(in the rows, 128 means zero)
Each row is followed by its group and then its class within the group.
[153 132 135 165 122  81 118 106 115 159 121 143 144 130 159 132 160 164
 133 130 113 138 127 106  99 144 140 129 125 123 162 117 144 208 146] => <45> > B
[133 121 126 165 147  69 112 102 150 157 141 147 172  67 130 135 164 154
 135 138 127 162 119 117 129 135 122 132 128 128 173 131 155 198 135] => <51> > V
[131 100 121 158 154  62 119 108 164 146 172 157 149  83 145 130 159 165
 144 159 123 133 137 114 112 133 117 138 146 142 175 135 146 212 146] => <51> > L
[106 117 149 205 125  88 115 100 143 136 164 151 177  91 144 136 159 147
 125 127 125 151 132 121 114 127  99 146 142 124 174 120 144 210 123] => <51> > V
[148 130 138 185 127  73 124 103 145 146 140 148 174  84 148 133 159 145
 120 108 124 139 134 115 121 123 101 130 135 142 170 121 142 182 135] => <51> > L
[132 112 136 180 149  92 123 105 140 134 163 168 178  92 159 136 176 155
 147 135 117 127 117  97 114 155  95 128 137 126 176 122 142 230 120] => <51> > K
[143 134 124 134 144  90 115 120 158 160 113 153 156 107 162 112 176 160
 142 148 119 126 125 103 109 154 130 139 123 130 176 137 137 203 142] => <45> > B
[141 140 132 145 143  91 120 113 153 180 101 114 144 102 153 112 155 159
 123 151 120 137 132 107 135 145 111 140 122 126 171 128 145 203 148] => <45> > T
[153 126 118 128 143 126 123 114 153 148 118 136 141 117 140 129 149 143
 126 121 118 136 130 103 131 172 131 133 121 117 157 119 135 165 150] => <45> > T
[114 103 126 176 153 110 117  99 137 150 185 154 172  89 135 131 167 146
 132 104 132 124 129 104 129 137  84 133 125 115 163 137 151 177 127] => <51> > K
[158 132 127 150 124  91 132 106 153 168 112 132 139 109 135 128 169 151
 131 133 119 142 128 133 116 145 125 136 117 140 167 130 154 223 150] => <45> > B
[151 141 132 165 100 102 114 109 167 148 139 135 138  99 147 134 162 171
 102 136 114 138 127 108 123 163 116 133 134 133 171 131 148 203 146] => <45> > P
[126 108 135 196 162  61 151 102 147 141 160 182 162  82 141 128 169 168
 157 155 129 145 113 107 119 128 106 120 128 126 184 136 141 230 134] => <51> > K
[160 115 138 172 130  64 117 108 146 142 153 141 142  83 142 136 155 151
 116  95 122 144 128 127 131 124 121 138 135 153 159 125 136 217 136] => <51> > L
[140 128 117 161 127  91 121 115 156 145 155 126 154  96 151 134 152 135
 126 138 131 133 124 116 129 133 115 140 121 150 154 131 145 180 125] => <51> > L
[143 119 131 182 140  91 136 115 149 157 129 163 146 108 154 112 156 156
 135 139 107 120 122 126 116 168 123 138 150 125 168 125 140 229 157] => <45> > P
[116  86 119 178 164  76 117 104 166 143 196 151 132  92 131 149 169 146
 142 134 119 153 127 115 122 135 105 141 131 126 173 113 151 196 133] => <51> > V
[112 107 130 163 159  77 120 111 149 150 151 154 146  91 113 134 158 155
 126 152 124 124 118 109 119 128 124 137 121 118 172 137 147 227 118] => <51> > V
[156 151 108 118 128  88 125 110 167 174 110 128 139 100 134 128 170 150
 140 129 104 135 126 119 137 162 148 158 117 139 164 133 142 211 135] => <45> > B
[154 136 125 166 139  63 115 109 138 154 136 147 144  95 168 140 168 165
 150 125 112 126 124 103 116 164 113 129 126 130 162 134 141 214 155] => <45> > P
[119 108 115 145 150  58 120 108 162 135 160 155 164  84 137 140 170 155
 156 142 132 136 128  97 122 143 117 136 136 121 170 126 153 210 139] => <51> > V
[162 135 126 180 118  89 120 128 145 168 111 141 141 111 163 128 159 174
 145 130 114 115 118 111 110 171 124 129 141 126 172 130 151 252 152] => <45> > B
[123 118 136 188 156  86 120 103 142 170 162 164 151  84 131 132 163 155
 141 132 120 127 130 109 121 126 112 129 126 122 168 129 143 217 129] => <51> > K
[141  93 143 179 146  67 119 105 163 134 172 166 154  58 147 135 163 164
 146 130 118 143 133 100 145 148 121 129 132 135 194 125 163 211 137] => <51> > K
[135 107 124 168 144  73 111  95 154 154 163 145 165  75 127 157 171 153
 141 131 121 143 122 110 120 137 119 136 126 113 178 139 160 214 137] => <51> > V
[146 113 131 184 143  72 118  97 146 152 143 156 179  81 151 132 133 161
 133 144 123 131 133 114 109 127  82 134 148 154 171 132 143 224 127] => <51> > L
[118 116 139 176 155  89 113 118 151 147 161 149 151  87 108 140 147 161
 124 131 122 142 126 118 122 108 109 127 121 127 164 131 149 185 138] => <51> > V
[150 143 135 148 134 101 115 106 164 185 135 146 131 120 155 130 164 156
 130 154 118 137 123 103 123 147 125 132 114 143 163 129 139 207 151] => <45> > B
[136 132 163 171 125  83 127 107 158 156 125 146 140  99 144 129 158 156
 136 146 114 143 131 110 118 145 134 124 130 118 171 128 127 225 141] => <45> > P
[152 136 118 147 133  88 124 115 151 168 111 120 131  95 141 140 159 164
 129 146 111 132 136  98 125 178 130 135 104 122 168 120 151 198 141] => <45> > P
[152 105 124 171 145  68 119  97 154 172 171 141 143  82 139 140 162 146
 136 112 123 141 125 130 145 134 133 124 123 140 176 128 167 200 131] => <51> > L
[116 126 140 174 146 105 118  97 163 160 145 141 148 101 121 149 167 153
 115 136 109 151 117 112 124 139 125 142 117 115 180 121 160 218 151] => <51> > V
[132 105 136 157 146  72 128 109 132 144 142 160 156  88 151 134 172 157
 147 131 118 114 121 106 137 149 133 130 134 123 165 131 142 210 129] => <51> > K
[138 121 137 190 138  47 125 105 148 161 152 149 162  70 152 129 171 160
 134 137 124 134 125 112 128 127 116 132 136 147 175 138 148 207 132] => <51> > K
[157 139 121 162 129  90 126 112 155 154 135 141 130 106 158 141 161 165
 132 119 128 135 147 124 115 166 131 144 136 127 162 125 144 231 147] => <45> > B
[132  98 139 197 158 114 132  99 127 126 175 168 182  91 135 141 171 148
 134 103 220 132 131  98 125 137  99 125 138 129 165 132 153 181 119] => <51> > K
[171 136 128 134 137  59  89  98 189 200  89 133 154  68 157 124 171 178
 117 148 103 155 131 100 142 176 135 147 134 151 206 117 153 250 158] => <45> > T
[152 137 125 143 157 113 122 113 159 163 127 138 120 112 150  98 156 156
 134 165 126 128 122  96 108 150 108 134 114 141 175 146 133 190 152] => <45> > T
[125 114 132 154 145  63 122 112 153 148 148 140 159  97 157 121 167 157
 152 142 113 130 133 119 120 151 123 132 128 130 169 124 144 204 132] => <51> > K
[128 108 126 192 146  99 117 103 169 146 168 133 151  88 126 142 168 163
 122 128 127 140 129 122 121 125 106 148 138 154 173 121 146 196 135] => <51> > V
[162 115 135 147 159 121 126 115 152 156 104 139 141 112 143 113 159 150
 136 171 112 128  94  99 108 128 120 137 122 135 168 130 136 214 156] => <45> > T
[115  92 128 170 150  47 107 110 152 170 163 159 149  56 138 144 162 159
 143 112 123 148 136 117 123 125 106 130 153 133 184 136 152 191 136] => <51> > K
[138 118 129 136 146  40 122 104 165 151 167 134 134  65 141 160 167 159
 143 117 129 155 127 134 145 128 148 148 114 139 154 129 135 198 135] => <51> > V
[149 136 118 128 138  79 117 114 140 163 116 130 142  99 144 133 161 167
 135 122 113 140 126  97 132 157 129 128 123 121 165 136 151 206 145] => <45> > P
[150 129 124 177 143 101 122 103 136 155 116 142 142 100 156 115 144 132
 117 138 120 132 125 115 115 141 110 123 123 140 159 130 141 215 143] => <45> > T
[134 121 108 160 144  89 117 107 145 158 147 129 131 100 143 156 164 147
 130 119 114 138 137 107 122 148 110 131 124 119 160 113 147 214 156] => <45> > P
[147 151 131 150 140  92 115 117 140 150 115 140 134  97 149 134 158 154
 123 121  99 121 125 115 124 150 140 127 126 129 155 127 135 194 151] => <45> > B
[128 114 107 140 138  49 120 108 157 157 157 134 150  81 136 149 147 145
 153 137 128 138 147 111 143 144 111 130 109 125 172 125 155 184 126] => <51> > V

Each row is followed by its group and then its class within the group.
[139 123 156 110 133 134 152 113 127 113 122 119 135 135 126 122 123 125
 134 135 131 124 134 123 132 133 123 140 133 123 128 126 140 165 101] => Q781 > S
[128 112 158 121 136 132 138 128 128 112 124 119 135 142 140 123 128 132
 127 144 133 123 138 112 137 133 126 140 136 126 126 124 142 179 102] => Q781 > S
[129 125 152  96 136 128 133 115 129 105 122 119 140 127 109 121 134 116
 130 142 127 124 117 145 110 102 131 139 131 132 136 123 156 149 102] => Q781 > M
[131 134 155 103 133 123 144 102 133 102 112 123 138 118 113 125 130 112
 130 137 123 128 141 135 128 122 126 142 137 124 133 113 144 150 104] => Q781 > M
[123 123 148 122 130 130 132 115 133 117 135 118 127 133 119 123 129 119
 137 136 137 126 137 137 124 129 125 138 131 137 135 111 138 163  96] => Q781 > S
[125 127 146 114 124 118 132 109 135 108 103 120 116 137 109 126 127 110
 127 128 134 133 151 121 127 123 124 146 135 127 134 102 144 157 104] => Q781 > M
[120 127 134 140 126 123 129 122 130 124 108 125 125 138 127 130 123 118
 141 130 147 131 159 135 127 124 124 132 124 132 139 113 177 159  97] => Q781 > S
[125 127 141 104 133 117 126 104 134  99 104 126 137 122 109 104 129 103
 136 116 129 134 138 142 122 114 139 134 139 136 142 122 143 132 107] => Q781 > M
[126 110 142 148 121 127 123 128 135 125 108 134 119 150 135 131 123 121
 141 143 150 123 178 108 127 133 142 140 133 138 136 107 125 196  77] => Q781 > S
[125 107 122 152 119 139 147 121 135 151 120 130  99 139 134 126 123 127
 127 108 133 130 188 113 132 144 124 139 123 124 129 139 102 167 129] => q287 > F
[130 112 121 141 125 137 160 120 135 140 125 114 117 121 128 127 120 125
 126 102 121 135 153 119 125 135 148 133 121 115 125 144 112 132 137] => q287 > F
[129 134 160 109 147 122 134  99 126 110 121 123 141 123 107 126 127 114
 124 124 122 126 103 141 123 116 130 134 135 124 133 128 144 119 122] => Q781 > S
[133 128 148 100 134 130 128 120 128 105 121 130 145 124 125 129 132 119
 137 143 130 125 131 119 128 127 120 137 135 135 127 113 141 163  98] => Q781 > S
[127 128 140 101 127 119 132 113 130 106 107 127 136 120 106 129 123 110
 142 125 130 130 133 149 120 109 130 144 127 119 137 114 138 126 111] => Q781 > M
[131 116 124 154 143 139 137 124 128 143 132 103 120 143 120 132 126 118
 124 113 131 135 183  97 134 140 125 129 124 117 126 126 118 159 117] => q287 > Y
[128 130 150 104 130 125 121 113 127 106 113 122 132 131 116 125 126 108
 134 135 129 129 134 125 124 124 126 138 137 130 134 112 158 139 103] => Q781 > M
[126 121 144 127 121 100 139 111 127 109 111 126 139 135 118 124 126 118
 132 135 141 131 147 131 128 120 134 137 137 127 134 120 137 154  95] => Q781 > S
[129 111 122 158 124 148 134 117 135 164 125 124 109 145 137 128 118 135
 131 106 133 139 182 114 131 145 126 134 107 121 124 137 111 171 133] => q287 > Y
[130 116 138 133 101 146 152 108 132 130 123 131 123 134 120 122 129 109
 127 107 125 135 178 111 133 130 132 142 140 117 123 141 128 157 115] => q287 > Y
[124 134 150 100 123 132 123  91 132 109 107 126 150 116  94 126 127  95
 138 104 121 130 158 141 122 114 124 135 138 123 134 113 139 133 104] => Q781 > M
[122 119 126 140 124 132 142 118 127 144 118 116 122 128 128 125 132 114
 122 102 128 136 164 123 136 134 133 128 127 118 133 151 113 139 134] => q287 > F
[123 118 132 149 116 126 143 114 131 140 108 118 108 136 122 130 128 113
 134 105 141 138 183 129 136 130 126 135 125 123 141 151 113 147 122] => q287 > F
[131 128 141 115 139 123 137 101 133 125 123 124 132 120 104 128 138 120
 122 126 128 125 138 135 129 124 121 136 134 124 127 125 149 148 108] => Q781 > S
[124 125 168  66 111 135 151 102 126  88 128 100 154 110 115 121 133  99
 127 122 103 138 122 127 125 115 131 134 140 132 123 114 167 129 112] => Q781 > M
[126 111 120 169 115 140 133 118 132 148 106 122 102 148 143 137 133 120
 130 119 162 124 196 117 134 134 124 132 107 122 130 134 111 188  93] => q287 > Y
[119 138 142 107 126 125 135  95 136 112 105 122 132 121 100 139 126  86
 136 117 134 135 151 149 121 111 131 136 132 123 136 112 137 136  97] => Q781 > M
[122 125 134 127 124 117 133  97 134 123 101 123 121 126 104 142 135 107
 139 112 137 150 153 145 124 119 128 140 126 122 137 130 130 132 104] => Q781 > S
[128 127 144 120 131 127 133 115 127 109 123 134 134 135 123 130 128 130
 134 141 129 125 139 122 124 128 131 136 132 124 114 114 134 153 108] => Q781 > S
[118 123 130 126 123 132 172 105 130 150 118 118 116 119 130 116 127 115
 129 104 119 138 148 135 134 119 132 138 130 117 134 145 114 114 146] => q287 > F
[131 137 138 108 134 122 112 112 125 108 115 122 136 125 108 128 129 111
 136 124 120 128 130 133 126 121 137 137 131 126 126 117 154 131 106] => Q781 > M
[130 125 142 119 131 105 126 115 131 110 111 115 133 131 118 128 124 115
 130 132 136 130 140 136 125 127 132 133 132 125 136 118 140 155 104] => Q781 > S
[131 134 161  88 141 145 144  98 126  99 131 121 150 133 120  99 130 109
 129 136 116 126 125 127 128 113 129 141 140 124 130 116 150 156  97] => Q781 > M
[120 116 129 147 133 138 158 106 132 148 114 117 113 137 117 123 126 122
 129 120 137 129 173 122 138 133 120 134 138 123 137 136 119 160 114] => q287 > Y

Each row is followed by its group and then its class within the group.
[130 126 101 125 122 117 114 139 125 124 138 125 129 113 128 139 134 141
  96 120  97 128 128 135 121 137 141 148 105 141 143 121 132 120 128] => q945 > <15>
[137 124 128 128 131 128 129 136 134 122 121 138 145 124 117 140 142 139
 104 104 118 126 136 133 125 128 148 153 120 150 136 107 152 129 101] => q239 > <17>
[129 127 116 135 127 126 127 135 138 124 121 130 139 122 120 138 137 148
 105 107 109 125 135 133 127 128 150 153 118 149 140 109 151 138 108] => q239 > <5>
[131 127 111 132 126 127 130 132 138 120 118 133 146 130 120 147 144 141
 103  98 112 121 133 127 120 133 147 148 121 155 141 106 149 131 100] => q239 > <17>
[117 122 123 135 130 123 125 139 130 123 127 122 132 109 131 132 127 144
 103 127 111 132 133 143 128 124 142 145 118 134 132 120 154 148 125] => q911 > <18>
[113 121 118 136 121 125 126 139 128 123 133 117 134 107 136 137 127 141
 100 128 116 129 129 135 128 124 139 137 116 139 130 121 151 150 129] => q911 > <18>
[134 130 107 134 130 127 124 132 146 125 116 124 139 126 117 140 133 152
 108 111 107 121 130 135 129 133 150 156 125 149 138 110 155 142 103] => q239 > <5>
[129 123 120 132 128 122 131 137 134 125 130 125 132 109 132 136 130 142
 102 126 117 128 131 132 131 125 140 140 119 132 134 125 149 136 122] => q911 > <18>
[122 121 133 131 130 128 125 140 137 120 115 131 139 124 122 129 132 150
 106 106  98 130 137 150 120 128 153 151 117 138 134 104 152 141 111] => q239 > <17>
[136 125 118 130 125 124 130 136 135 122 125 134 149 123 116 136 141 140
 107 107 115 124 135 125 124 131 149 147 116 149 140 109 150 128 105] => q239 > <5>
[105 119 116 140 122 124 125 140 130 117 129 120 131 108 138 139 131 146
  96 124 109 132 133 142 125 123 143 138 117 141 134 116 148 150 131] => q911 > <18>
[105 118 108 144 119 124 124 142 128 123 131 114 131 102 134 137 126 150
  93 125 102 132 133 133 130 119 143 141 108 146 134 115 149 154 134] => q911 > <8>
[137 135 114 133 129 124 121 133 142 126 122 128 138 127 115 129 134 147
 115 106 106 124 134 138 125 132 148 155 121 138 142 111 149 134 104] => q239 > <5>
[130 129 120 134 128 125 127 138 141 122 119 129 145 121 118 136 135 150
 105 106 108 125 134 139 126 130 152 154 121 149 137 108 160 144 106] => q239 > <5>
[131 128 115 127 125 116 113 140 126 125 136 128 127 117 127 134 133 138
 100 121 101 132 132 146 118 135 139 148 116 132 137 120 136 123 130] => q945 > <20>
[127 128 108 125 125 116 113 132 127 129 130 127 120 127 133 134 131 139
 112 119 108 130 128 140 116 139 134 134 121 122 141 122 129 118 126] => q945 > <20>
[107 120 114 142 122 124 127 142 132 121 125 117 131 106 136 140 128 150
  95 134 107 130 128 133 132 120 143 140 115 144 133 118 149 151 132] => q911 > <8>
[104 122 119 139 124 128 122 144 129 123 126 112 135 101 133 135 121 144
  97 130 107 133 130 140 130 119 143 142 116 144 123 118 152 159 136] => q911 > <18>
[124 126 111 134 126 124 128 137 132 125 129 120 129 108 133 137 127 144
 103 131 113 128 124 136 135 130 138 144 122 130 133 128 146 140 129] => q911 > <18>

Each row is followed by its group and then its class within the group.
[129 135 128 129 126 134 110 127 122 136 129 128 127 124 121 134 140 119
 141 133 118 109 120 123 136  85 130 131 124 123 132 141 138 128 133] => Z > q220
[136 124 125 151 127 124 122 137 125 143 122 156 126 130 129 149 122 129
 128 136 138 140 127 121 107  67 125 126 123 127 126 127 138 118 129] => R > q865
[129 139 124 138 134 111 139 150 122 138 130 135 127 127 123 162 130 142
 140 126 119 142 127 115  84  93 148 144 113 147 131 135 136 112 130] => A > q432
[131 140 129 113 129 117 130 147 135 132 135 128 121 126 129 145 135 126
 139 137 142 117 119 117 120 120 129 132 119 143 127 139 136 121 136] => A > Q109
[135 118 127 144 127 119 127 139 132 155 122 131 120 135 130 143 123 127
 129 137 141 131 129 123 107  84 159 127 120 129 123 128 136 115 136] => R > q566
[131 128 126 151 126 129 107 129 133 140 130 137 131 128 126 141 134 130
 133 139 101 126 125 116 118  83 136 132 123 130 124 139 138 131 137] => R > q566
[127 135 125 120 131 124 129 143 127 137 128 123 132 124 126 135 136 130
 151 129 144 120 127 119 115 113 143 133 121 137 130 126 136 123 137] => A > q432
[125 150 127 123 133 120 123 137 127 141 132 134 120 126 135 137 141 140
 144 134 180 147 122 120 114 129 145 140 121 121 132 125 123 115 131] => A > q432
[132 124 129 128 130 123 113 124 116 139 128 133 128 131 130 120 125 112
 131 136 148 125 118 120 133  84 120 126 125 111 118 131 139 122 134] => R > q865
[136 130 119 147 136 121 128 136 114 140 128 134 129 124 130 155 121 144
 143 128 107 145 128 121  96  69 133 136 129 130 128 134 137 110 129] => Z > q797
